Here is a tiny trained network, its code and every weight. The questions are about switching its units off for an input and a class, where a switched-off unit gives its printed mean instead of its output.

import numpy as np


def w(rows, s, z=0):
    codes = np.array(rows[::2]) - 128.0
    scale = np.full(codes.shape[1], s)
    scale[-1] = z or s
    return codes * scale


def f(y):
    return y / 2 * (1 + np.tanh(0.7978845608 * (y + 0.044715 * y**3)))


def log_softmax(a):
    a = a - a.max(-1, keepdims=True)
    return a - np.log(np.exp(a).sum(-1, keepdims=True))


def net(x, mask):
    res = np.array(x, float).reshape(1, 7) / 4 @ E
    y = f(res @ A[0][:, :-1].T + A[0][:, -1])
    res = res + np.where(mask, y, B[0][:, -1]) @ B[0][:, :-1]
    return log_softmax(res[-1] @ U[:, :-1].T + U[:, -1])


A, B = {}, {}
E = w([
[37,7,248,2,34,24,161],'x0',
[130,135,140,127,131,141,123],'x1',
[120,132,142,135,136,105,109],'x2',
[31,5,53,217,54,238,22],'x3',
[132,134,114,126,117,133,142],'x4',
[102,140,129,116,148,122,111],'x5',
[119,140,124,132,131,105,118],'x6',
],0.005)
A[0] = w([
[84,90,195,25,72,66,178,85],'N0',
[116,97,179,25,40,63,159,74],'N1',
[151,209,70,172,173,132,127,3],'N2',
[109,104,206,45,44,69,151,28],'N3',
[185,196,158,53,201,63,201,104],'N4',
[86,97,202,57,38,51,189,14],'N5',
[147,207,99,137,127,143,94,65],'N6',
[219,248,27,218,230,166,127,144],'N7',
[225,247,214,50,214,33,253,11],'N8',
[36,109,89,209,24,147,39,231],'N9',
],0.0052,0.0013)
B[0] = w([
[123,87,162,123,174,58,197,200],'N0',
[145,149,140,120,184,92,172,192],'N1',
[180,162,163,83,149,65,167,164],'N2',
[55,58,163,216,184,116,188,186],'N3',
[182,161,61,64,50,166,46,199],'N4',
[164,158,188,90,152,93,149,196],'N5',
[70,67,153,191,171,128,138,144],'N6',
[63,48,213,173,253,48,232,254],'N7',
[224,239,61,28,34,193,36,246],'N8',
[190,207,60,71,70,186,47,204],'N9',
],0.0053,0.007)
U = w([
[195,146,50,82,12,212,3,253],'0',
[59,40,232,195,249,93,245,3],'1',
],0.0049,0.0018)

Each question gives the input, the list of numbers given to net, and the class t.
The units are the neurons (one row each of A and B). Each row of codes is followed by its name. A weight is (code - 128) times the scale printed after its matrix; where a second scale follows, it is the last column's (A, B and U).
mask holds one flag per neuron, in row order. A switched-off neuron (its flag False) gives its mean, the last column of its row in B, instead of its output. The means were averaged over made-up inputs and are rounded, as every weight is.
A unit's drop is (log p(t) with every unit on - log p(t) with that unit switched off) / (log p(t) with every unit on - log p(t) with every unit switched off).
The circuit of an input: a set's keep is (log p(t) with only the set's units on - log p(t) with every unit switched off) / (log p(t) with every unit on - log p(t) with every unit switched off). Starting from all 10 units, units are removed one at a time, each time the one whose removal leaves the highest keep (on an exact tie, the one counted first), for as long as the keep stays at least 0.8.
units of the circuit, in order: the units of the circuit, biggest drop first
k most important neurons: the k neurons with the biggest drops, biggest first
drop when u is switched off: that unit's drop, to one decimal
input [2,-1,6,-4,-5,-8,-2], class 0: 2 most important neurons	[N7; N8]
input [-3,-7,5,1,2,-3,-6], class 1: units of the circuit, in order	[N8]
input [-7,7,-3,-5,3,-3,-2], class 1: 2 most important neurons	[N7; N9]
input [-5,-2,-8,2,-6,6,-6], class 1: 3 most important neurons	[N8; N7; N4]
input [3,-8,-3,-5,3,-7,0], class 0: 3 most important neurons	[N8; N7; N4]
input [4,3,-1,-4,1,8,0], class 0: 2 most important neurons	[N7; N8]
input [5,3,5,-6,1,-2,0], class 0: 3 most important neurons	[N8; N7; N4]
input [-5,6,0,3,-7,5,4], class 1: 2 most important neurons	[N8; N7]
input [-6,-7,3,3,8,4,-5], class 1: 2 most important neurons	[N7; N8]
input [-4,7,-2,0,-1,4,2], class 1: 2 most important neurons	[N8; N7]
input [-6,-2,0,-3,-1,5,1], class 1: 2 most important neurons	[N7; N9]
input [-8,1,4,2,5,-4,-1], class 1: drop when N7 is switched off	0.2
input [4,2,8,-4,5,5,-2], class 0: drop when N3 is switched off	-0.2
input [-3,0,8,-8,-1,-3,4], class 0: drop when N8 is switched off	0.3
